Here is a tiny trained network, its code and every weight. The questions are about switching its units off for an input and a target symbol, where a switched-off unit gives its printed mean instead of its output.

import numpy as np


def w(rows, s, z=0):
    codes = np.array(rows[::2]) - 128.0
    scale = np.full(codes.shape[1], s)
    scale[-1] = z or s
    return codes * scale


def f(y):
    return y / 2 * (1 + np.tanh(0.7978845608 * (y + 0.044715 * y**3)))


def softmax(a):
    e = np.exp(a - a.max(-1, keepdims=True))
    return e / e.sum(-1, keepdims=True)


def log_softmax(a):
    a = a - a.max(-1, keepdims=True)
    return a - np.log(np.exp(a).sum(-1, keepdims=True))


def net(x, mask):
    ids = ['βγεημστψω'.index(c) for c in x.split()]
    T = len(ids)
    res = E[ids] + P[:T]
    u = 0
    for l in range(2):
        q, k, v = (res @ M[l].T for M in (Q, K, V))
        z = softmax(np.where(np.tri(T) > 0, q @ k.T / 2**0.5, -1e9)) @ v
        res = res + np.where(mask[u], z, O[l][:, -1]) @ O[l][:, :-1]
        u += 1
        y = f(res @ A[l][:, :-1].T + A[l][:, -1])
        res = res + np.where(mask[u : u + 16], y, B[l][:, -1]) @ B[l][:, :-1]
        u += 16
    return log_softmax(res[-1] @ U[:, :-1].T + U[:, -1])


Q, K, V, O, A, B = {}, {}, {}, {}, {}, {}
E = w([
[110,182,62,137,74,114,146,116,126,69],'β',
[153,83,108,118,95,130,174,91,193,143],'γ',
[87,83,170,145,127,131,154,127,129,156],'ε',
[95,93,137,136,137,104,113,41,143,145],'η',
[59,84,119,75,95,132,61,153,118,118],'μ',
[167,160,123,169,128,140,133,92,172,168],'σ',
[124,61,81,92,85,213,112,91,145,176],'τ',
[129,107,170,107,111,60,124,138,135,158],'ψ',
[121,73,148,130,149,71,4,125,107,101],'ω',
],0.023)
P = w([
[203,123,30,28,140,31,130,69,70,87],'0',
[137,79,148,153,123,202,111,174,163,180],'1',
[133,145,205,79,105,72,12,173,133,192],'2',
[165,52,183,143,117,147,66,184,106,208],'3',
[150,83,164,69,135,120,53,184,142,210],'4',
[209,1,125,136,146,225,78,213,131,222],'5',
],0.0062)
Q[0] = w([
[146,80,190,111,67,154,4,112,182,254],'0.h1',
[140,75,37,206,54,77,73,123,121,118],'0.h1',
],0.0056)
K[0] = w([
[162,79,2,17,129,29,214,30,42,43],'0.h1',
[154,115,151,124,224,145,96,121,7,69],'0.h1',
],0.0053)
V[0] = w([
[56,186,104,134,81,243,136,174,116,205],'0.h1',
[232,89,142,217,135,180,156,2,197,93],'0.h1',
],0.0052)
O[0] = w([
[35,110,132,210,165,222,124,107,220,2,2],'0.h1',
[78,36,112,156,175,19,163,130,38,178,179],'0.h1',
],0.0087,0.0061)
A[0] = w([
[148,142,199,107,105,64,83,105,223,138,233],'0.n1',
[13,83,171,206,60,80,228,90,155,82,188],'0.n2',
[118,35,85,179,147,175,106,101,120,58,123],'0.n3',
[104,59,145,140,68,189,129,165,208,146,66],'0.n4',
[54,128,166,74,97,159,101,112,172,140,165],'0.n5',
[133,104,112,123,72,169,116,165,138,194,228],'0.n6',
[161,58,181,111,66,145,60,151,134,149,163],'0.n7',
[166,190,108,252,172,82,86,80,170,133,251],'0.n8',
[71,165,180,173,105,140,158,96,129,105,19],'0.n9',
[50,114,182,141,106,132,117,198,120,104,87],'0.n10',
[160,90,152,193,109,156,84,60,48,163,157],'0.n11',
[99,188,116,176,140,99,131,70,27,168,120],'0.n12',
[60,157,70,235,136,122,141,253,37,114,166],'0.n13',
[109,83,98,78,121,108,22,139,125,93,67],'0.n14',
[140,181,123,132,113,147,122,94,143,119,254],'0.n15',
[139,82,158,87,108,138,142,140,90,189,99],'0.n16',
],0.0065,0.0023)
B[0] = w([
[167,43,138,89,123,188,156,138,154,93,222],'0.n1',
[161,163,240,80,89,148,134,181,141,116,139],'0.n2',
[187,93,144,78,116,101,89,37,182,110,141],'0.n3',
[76,171,112,133,168,125,110,198,148,145,147],'0.n4',
[203,18,87,185,165,180,167,203,122,169,138],'0.n5',
[54,103,204,127,108,46,129,109,80,134,220],'0.n6',
[166,126,218,97,99,174,107,135,90,150,255],'0.n7',
[51,46,128,81,181,112,254,184,128,103,185],'0.n8',
[195,177,126,166,127,154,67,44,187,49,118],'0.n9',
[111,144,113,111,128,36,156,71,118,92,131],'0.n10',
[149,135,78,79,163,120,168,134,220,158,225],'0.n11',
[178,105,72,159,162,177,142,115,78,126,171],'0.n12',
[186,147,130,68,106,145,202,78,144,63,130],'0.n13',
[157,123,148,115,179,118,124,73,135,140,202],'0.n14',
[145,110,136,152,84,109,178,188,33,122,138],'0.n15',
[167,150,91,181,120,31,97,126,148,124,233],'0.n16',
],0.0061,0.0092)
Q[1] = w([
[10,218,188,255,121,221,113,24,142,46],'1.h1',
[151,34,208,70,129,165,220,146,104,173],'1.h1',
],0.0053)
K[1] = w([
[107,8,245,136,216,152,119,176,193,229],'1.h1',
[200,192,2,72,113,147,96,67,5,127],'1.h1',
],0.0053)
V[1] = w([
[175,172,117,29,52,117,56,60,171,68],'1.h1',
[88,146,208,97,3,89,230,176,115,147],'1.h1',
],0.0058)
O[1] = w([
[180,254,52,73,73,169,125,32,163,159,253],'1.h1',
[181,129,154,119,24,180,192,14,95,104,85],'1.h1',
],0.011,0.0049)
A[1] = w([
[113,103,107,112,93,185,92,89,130,197,112],'1.n1',
[172,74,120,103,144,93,101,113,138,78,157],'1.n2',
[91,76,78,98,80,73,150,158,58,188,86],'1.n3',
[205,111,73,133,106,83,67,82,166,189,146],'1.n4',
[94,139,75,127,129,237,137,113,160,63,251],'1.n5',
[128,124,96,134,176,22,144,164,153,95,181],'1.n6',
[86,160,196,158,126,66,169,210,179,186,218],'1.n7',
[129,189,131,103,113,126,113,165,167,175,84],'1.n8',
[158,89,151,80,95,123,138,173,146,142,103],'1.n9',
[172,79,117,115,211,181,159,59,133,131,193],'1.n10',
[36,68,120,104,184,146,97,108,192,177,166],'1.n11',
[79,97,108,90,139,55,150,129,86,206,106],'1.n12',
[30,3,126,196,176,118,153,163,85,132,38],'1.n13',
[123,65,170,135,101,125,201,127,64,117,202],'1.n14',
[148,150,143,62,91,248,132,127,125,96,98],'1.n15',
[151,125,117,188,157,142,214,145,173,167,147],'1.n16',
],0.0074,0.0023)
B[1] = w([
[150,137,172,81,105,133,107,133,153,168,182],'1.n1',
[147,125,113,159,107,141,148,142,107,177,167],'1.n2',
[113,157,189,142,164,172,138,122,133,113,195],'1.n3',
[92,115,117,192,164,128,129,102,123,140,252],'1.n4',
[66,78,101,113,202,140,213,109,133,141,136],'1.n5',
[107,97,129,117,85,164,67,124,137,104,179],'1.n6',
[66,138,110,132,79,169,93,146,143,96,182],'1.n7',
[128,153,114,58,132,160,88,111,182,142,175],'1.n8',
[99,102,118,151,145,123,111,146,122,119,173],'1.n9',
[125,142,141,94,2,129,102,177,100,81,157],'1.n10',
[109,125,96,120,70,91,96,138,128,115,179],'1.n11',
[125,122,124,157,161,116,125,90,203,103,212],'1.n12',
[235,153,124,167,136,85,114,181,149,152,220],'1.n13',
[125,93,154,75,171,154,149,166,126,160,179],'1.n14',
[79,184,119,184,126,161,135,126,126,159,168],'1.n15',
[77,140,157,100,88,114,140,89,131,156,155],'1.n16',
],0.0078,0.023)
U = w([
[83,124,189,144,169,88,186,81,119,145,216],'β',
[126,190,187,165,81,99,133,123,92,128,119],'γ',
[144,115,150,102,173,236,141,133,177,83,156],'ε',
[102,163,164,143,153,135,147,135,119,128,2],'η',
[137,156,158,138,132,93,156,173,136,131,136],'μ',
[38,208,162,239,165,96,114,91,105,108,158],'σ',
[110,106,167,1,128,92,201,178,84,175,172],'τ',
[133,193,185,104,190,89,141,103,176,102,33],'ψ',
[64,123,137,74,100,91,120,114,170,72,127],'ω',
],0.0057,0.0021)

Each question gives the input, a string of symbols that net reads in full, and the target symbol t.
The units are the heads (2 rows each of Q, K, V and O) and the neurons (one row each of A and B). Each row of codes is followed by its name. A weight is (code - 128) times the scale printed after its matrix; where a second scale follows, it is the last column's (O, A, B and U).
mask holds one flag per unit, layer by layer, with each layer's heads first. A switched-off unit (its flag False) gives its mean, the last column of its rows in O or B, instead of its output. The means were averaged over made-up inputs and are rounded, as every weight is.
A unit's drop is (log p(t) with every unit on - log p(t) with that unit switched off) / (log p(t) with every unit on - log p(t) with every unit switched off).
The circuit of an input: a set's keep is (log p(t) with only the set's units on - log p(t) with every unit switched off) / (log p(t) with every unit on - log p(t) with every unit switched off). Starting from the 12 units with the biggest drops (on a tie, the unit counted first), units are removed one at a time, each time the one whose removal leaves the highest keep (on an exact tie, the one counted first), for as long as the keep stays at least 0.8.
circuit, biggest first: the units of the circuit, biggest drop first
top k neurons: the k neurons with the biggest drops, biggest first
k most important neurons of layer l: the k neurons of layer l with the biggest drops, biggest first
drop of u: that unit's drop, to one decimal
input τ ε γ γ γ σ, target ω: top 2 neurons -> (0.n8; 0.n3)
input ψ ω γ, target γ: circuit, biggest first -> (1.h1; 0.h1; 1.n15)
input ω β ψ, target γ: circuit, biggest first -> (1.h1; 0.h1)
input ε σ ε, target τ: circuit, biggest first -> (1.h1; 1.n4)
input ψ σ σ τ, target γ: circuit, biggest first -> (1.h1; 0.h1; 1.n15; 1.n12)
input μ σ ω σ, target ε: circuit, biggest first -> (0.h1)
input ω γ β, target γ: circuit, biggest first -> (1.h1; 0.h1)
input τ ψ ω ω η, target ω: 2 most important neurons of layer 0 -> (0.n3; 0.n7)
input σ ω τ η, target μ: top 2 neurons -> (1.n13; 0.n12)
input γ η η ε σ ω, target β: top 2 neurons -> (1.n13; 1.n4)
input μ ω σ, target ε: 2 most important neurons of layer 0 -> (0.n1; 0.n16)
input σ ω ε μ, target μ: 2 most important neurons of layer 1 -> (1.n13; 1.n4)
input σ τ γ ω ω β, target γ: 2 most important neurons of layer 1 -> (1.n12; 1.n15)
input ω γ ω ω ψ τ, target ψ: 2 most important neurons of layer 0 -> (0.n6; 0.n16)
input γ σ ω, target β: top neuron -> (1.n13)
input τ ω σ τ ω, target ω: 2 most important neurons of layer 0 -> (0.n3; 0.n8)
input σ β σ, target τ: 2 most important neurons of layer 0 -> (0.n8; 0.n16)
input ε τ ω σ ω, target τ: 2 most important neurons of layer 0 -> (0.n1; 0.n7)
input γ σ τ, target β: drop of 1.n2 -> 0.0
input σ σ γ μ ω, target μ: drop of 0.n7 -> 0.1
input σ ψ ω σ σ ψ, target μ: top 3 neurons -> (1.n13; 0.n12; 1.n4)
input ψ ω ω γ η, target γ: top neuron -> (1.n10)
input σ ω ψ σ γ, target μ: drop of 1.h1 -> 1.5
input ω ω ψ ω, target ψ: drop of 0.n11 -> 0.1
input σ ω ψ, target μ: top 2 neurons -> (1.n13; 0.n12)
input σ μ σ τ ω σ, target μ: top 2 neurons -> (1.n13; 0.n8)
input ω τ ω ψ, target ψ: top neuron -> (1.n8)
